Below is a small trained network, with its code and all its weights. Each question gives an input and a target symbol and asks what happens when units are switched off, that is, made to give their printed mean instead of their output.

import numpy as np


def w(rows, s, z=0):
    codes = np.array(rows[::2]) - 128.0
    scale = np.full(codes.shape[1], s)
    scale[-1] = z or s
    return codes * scale


def norm(h):
    return h / np.sqrt((h * h).mean(-1, keepdims=True) + 1e-5)


def f(y):
    return np.maximum(y, 0)


def softmax(a):
    e = np.exp(a - a.max(-1, keepdims=True))
    return e / e.sum(-1, keepdims=True)


def log_softmax(a):
    a = a - a.max(-1, keepdims=True)
    return a - np.log(np.exp(a).sum(-1, keepdims=True))


def net(x, mask):
    ids = ['βγζηλμξπσ'.index(c) for c in x.split()]
    T = len(ids)
    res = E[ids] + P[:T]
    u = 0
    for l in range(2):
        r = norm(res)
        for j in range(2):
            rows = slice(3 * j, 3 * j + 3)
            q, k, v = (r @ M[l][rows].T for M in (Q, K, V))
            z = softmax(np.where(np.tri(T) > 0, q @ k.T / 3**0.5, -1e9)) @ v
            o = O[l][rows]
            res = res + np.where(mask[u + j], z, o[:, -1]) @ o[:, :-1]
        u += 2
        y = f(norm(res) @ A[l][:, :-1].T + A[l][:, -1])
        res = res + np.where(mask[u : u + 4], y, B[l][:, -1]) @ B[l][:, :-1]
        u += 4
    return log_softmax(norm(res)[-1] @ U[:, :-1].T + U[:, -1])


Q, K, V, O, A, B = {}, {}, {}, {}, {}, {}
E = w([
[235,143,85,205,72,156,160,97],'β',
[157,117,167,109,86,141,128,22],'γ',
[143,140,138,45,222,159,219,165],'ζ',
[45,137,158,88,106,103,56,126],'η',
[109,52,85,222,205,93,146,99],'λ',
[93,145,133,158,57,209,82,104],'μ',
[122,195,113,105,52,121,147,118],'ξ',
[161,148,70,188,105,125,94,191],'π',
[168,40,114,181,62,22,4,152],'σ',
],0.004)
P = w([
[107,157,198,168,162,103,162,158],'0',
[138,92,71,66,63,135,121,135],'1',
[107,189,33,224,75,94,46,73],'2',
[148,92,77,59,76,126,118,137],'3',
[109,179,73,198,96,131,20,68],'4',
[153,86,77,74,79,130,108,145],'5',
[126,180,114,156,114,159,1,65],'6',
[165,94,82,65,48,128,109,127],'7',
],0.005)
Q[0] = w([
[115,68,130,132,41,99,140,103],'0.h1',
[123,59,108,106,65,110,145,116],'0.h1',
[151,164,100,79,181,163,134,161],'0.h1',
[142,109,52,97,86,138,103,132],'0.h2',
[102,186,214,192,199,136,134,115],'0.h2',
[168,254,172,51,151,168,105,161],'0.h2',
],0.0067)
K[0] = w([
[124,150,122,145,70,101,118,87],'0.h1',
[118,156,133,157,79,90,128,121],'0.h1',
[130,146,146,115,162,133,145,191],'0.h1',
[132,146,196,126,126,99,168,148],'0.h2',
[134,125,20,113,128,143,110,115],'0.h2',
[169,254,90,122,130,147,117,109],'0.h2',
],0.0098)
V[0] = w([
[164,120,160,53,114,147,189,168],'0.h1',
[154,111,138,112,124,127,136,147],'0.h1',
[125,141,121,151,157,134,94,104],'0.h1',
[117,94,164,172,122,212,96,78],'0.h2',
[167,192,178,54,2,170,132,168],'0.h2',
[197,88,206,99,133,167,56,191],'0.h2',
],0.0035)
O[0] = w([
[120,65,123,137,138,94,78,122,7],'0.h1',
[126,106,147,141,143,108,121,140,99],'0.h1',
[117,155,107,116,102,124,162,113,151],'0.h1',
[79,37,95,107,139,144,144,171,97],'0.h2',
[47,136,26,254,132,73,153,73,78],'0.h2',
[95,94,152,200,97,82,221,188,111],'0.h2',
],0.0038,0.0014)
A[0] = w([
[105,96,83,127,2,133,114,130,59],'0.n1',
[233,69,53,161,144,149,103,199,27],'0.n2',
[159,90,123,68,115,43,143,197,69],'0.n3',
[187,12,103,140,93,157,156,77,4],'0.n4',
],0.0042,0.002)
B[0] = w([
[141,106,144,61,253,163,214,162,252],'0.n1',
[80,153,185,37,102,165,167,51,188],'0.n2',
[135,178,152,199,59,216,93,79,190],'0.n3',
[83,188,130,59,98,154,105,231,182],'0.n4',
],0.0033,0.0035)
Q[1] = w([
[177,21,170,121,68,50,63,178],'1.h1',
[140,84,93,49,1,151,118,163],'1.h1',
[136,100,99,54,45,169,113,156],'1.h1',
[113,63,163,197,124,92,81,75],'1.h2',
[163,130,124,161,193,108,92,112],'1.h2',
[111,124,100,175,136,126,71,84],'1.h2',
],0.0075)
K[1] = w([
[129,3,141,134,2,36,147,191],'1.h1',
[82,88,214,162,97,34,205,201],'1.h1',
[96,84,238,178,131,42,189,185],'1.h1',
[103,81,38,147,70,148,61,11],'1.h2',
[90,125,123,169,131,147,71,29],'1.h2',
[142,127,133,154,49,128,42,30],'1.h2',
],0.006)
V[1] = w([
[113,133,71,132,67,102,23,201],'1.h1',
[253,82,72,195,74,161,162,114],'1.h1',
[165,83,171,120,78,37,59,44],'1.h1',
[156,219,124,136,65,122,140,151],'1.h2',
[102,106,209,106,81,117,189,183],'1.h2',
[157,171,169,152,180,74,136,103],'1.h2',
],0.0048)
O[1] = w([
[101,11,180,79,40,243,170,121,2],'1.h1',
[47,198,134,27,97,71,155,201,22],'1.h1',
[149,127,147,55,253,106,183,6,39],'1.h1',
[40,130,145,132,131,155,126,35,206],'1.h2',
[190,95,155,209,169,21,184,148,148],'1.h2',
[133,153,193,115,31,145,72,108,177],'1.h2',
],0.0038,0.0024)
A[1] = w([
[107,100,173,117,48,134,128,139,2],'1.n1',
[111,204,136,254,109,113,90,129,162],'1.n2',
[138,126,140,102,152,144,176,141,129],'1.n3',
[108,192,186,210,130,112,116,105,237],'1.n4',
],0.0097,0.0034)
B[1] = w([
[99,214,153,196,242,191,134,150,147],'1.n1',
[64,131,176,198,52,1,32,18,255],'1.n2',
[71,93,203,159,88,93,97,107,147],'1.n3',
[86,159,75,185,43,92,13,123,220],'1.n4',
],0.006,0.0082)
U = w([
[77,209,107,35,96,75,165,214,9],'β',
[150,148,73,123,253,53,161,98,100],'γ',
[100,156,152,231,72,40,86,103,225],'ζ',
[226,50,139,228,153,181,159,73,20],'η',
[240,157,180,52,114,128,73,181,118],'λ',
[121,56,47,165,87,140,159,232,166],'μ',
[87,139,26,69,90,217,113,48,27],'ξ',
[96,199,186,154,184,229,123,158,244],'π',
[97,66,243,80,115,107,197,106,127],'σ',
],0.0055,0.0011)

Each question gives the input, a string of symbols that net reads in full, and the target symbol t.
The units are the heads (3 rows each of Q, K, V and O) and the neurons (one row each of A and B). Each row of codes is followed by its name. A weight is (code - 128) times the scale printed after its matrix; where a second scale follows, it is the last column's (O, A, B and U).
mask holds one flag per unit, layer by layer, with each layer's heads first. A switched-off unit (its flag False) gives its mean, the last column of its rows in O or B, instead of its output. The means were averaged over made-up inputs and are rounded, as every weight is.
A unit's drop is (log p(t) with every unit on - log p(t) with that unit switched off) / (log p(t) with every unit on - log p(t) with every unit switched off).
The circuit of an input: a set's keep is (log p(t) with only the set's units on - log p(t) with every unit switched off) / (log p(t) with every unit on - log p(t) with every unit switched off). Starting from all 12 units, units are removed one at a time, each time the one whose removal leaves the highest keep (on an exact tie, the one counted first), for as long as the keep stays at least 0.8.
units of the circuit, in order: the units of the circuit, biggest drop first
most important unit: the unit with the biggest drop
top k neurons: the k neurons with the biggest drops, biggest first
which heads matter: for each layer, one digit per head in row order, 1 if its drop is at least 0.15 and else 0, layers parted by /
input λ ζ μ σ λ β, target λ: which heads matter : 01 / 00
input μ β λ γ π σ, target μ: which heads matter : 01 / 01
input π λ ζ ξ γ ξ π ξ, target π: top 3 neurons : (0.n1, 1.n1, 1.n2)
input ξ ζ ζ, target ξ: most important unit : 1.h2
input μ ζ ζ γ λ μ μ μ, target μ: units of the circuit, in order : (0.n1, 1.n2, 1.h2, 0.h2)
input ξ σ β γ η λ γ, target ξ: units of the circuit, in order : (1.h1, 1.h2, 1.n2, 0.h2)
input μ η γ ζ, target μ: units of the circuit, in order : (1.n2, 0.h2, 1.h1)
input λ π ζ μ ζ μ η η, target λ: units of the circuit, in order : (0.h2, 1.n2, 1.n4)
input β μ π μ, target β: which heads matter : 00 / 10
input σ μ ζ η γ ζ, target σ: top 2 neurons : (1.n3, 1.n2)
input η η σ μ, target η: units of the circuit, in order : (1.h1, 0.n1, 1.n2, 1.h2)
input γ μ ζ λ σ η, target γ: units of the circuit, in order : (0.n1, 1.h1, 1.n2, 1.n4)
input ξ σ β η, target ξ: which heads matter : 01 / 00
input γ ζ γ σ γ π, target γ: units of the circuit, in order : (1.h1, 0.n1, 1.n2, 1.n4)
input μ π ζ μ σ ζ ζ π, target μ: which heads matter : 01 / 01
input π ζ η ζ, target π: which heads matter : 00 / 10
input β η σ σ ζ γ, target β: units of the circuit, in order : (1.h1, 1.n2, 1.n4)
input λ γ σ μ μ ξ, target λ: which heads matter : 01 / 00
input λ γ ξ μ γ, target ξ: which heads matter : 01 / 11
input η σ σ ζ ζ λ, target η: units of the circuit, in order : (1.h1, 1.n2, 1.n4)
input η μ η π π π ζ π, target η: which heads matter : 00 / 10
input σ λ σ π, target σ: which heads matter : 00 / 10
input μ μ ζ λ ζ σ γ ξ, target μ: top 2 neurons : (0.n1, 1.n2)
input η π γ ζ ξ γ ξ μ, target η: units of the circuit, in order : (1.h1, 0.n1, 1.n2, 1.n4)
input γ η η σ, target γ: top 3 neurons : (0.n1, 1.n2, 1.n4)
input π ζ γ σ γ λ γ ζ, target π: most important unit : 1.n1
input γ μ γ γ η ζ, target γ: units of the circuit, in order : (1.h1, 1.n2, 1.n4)
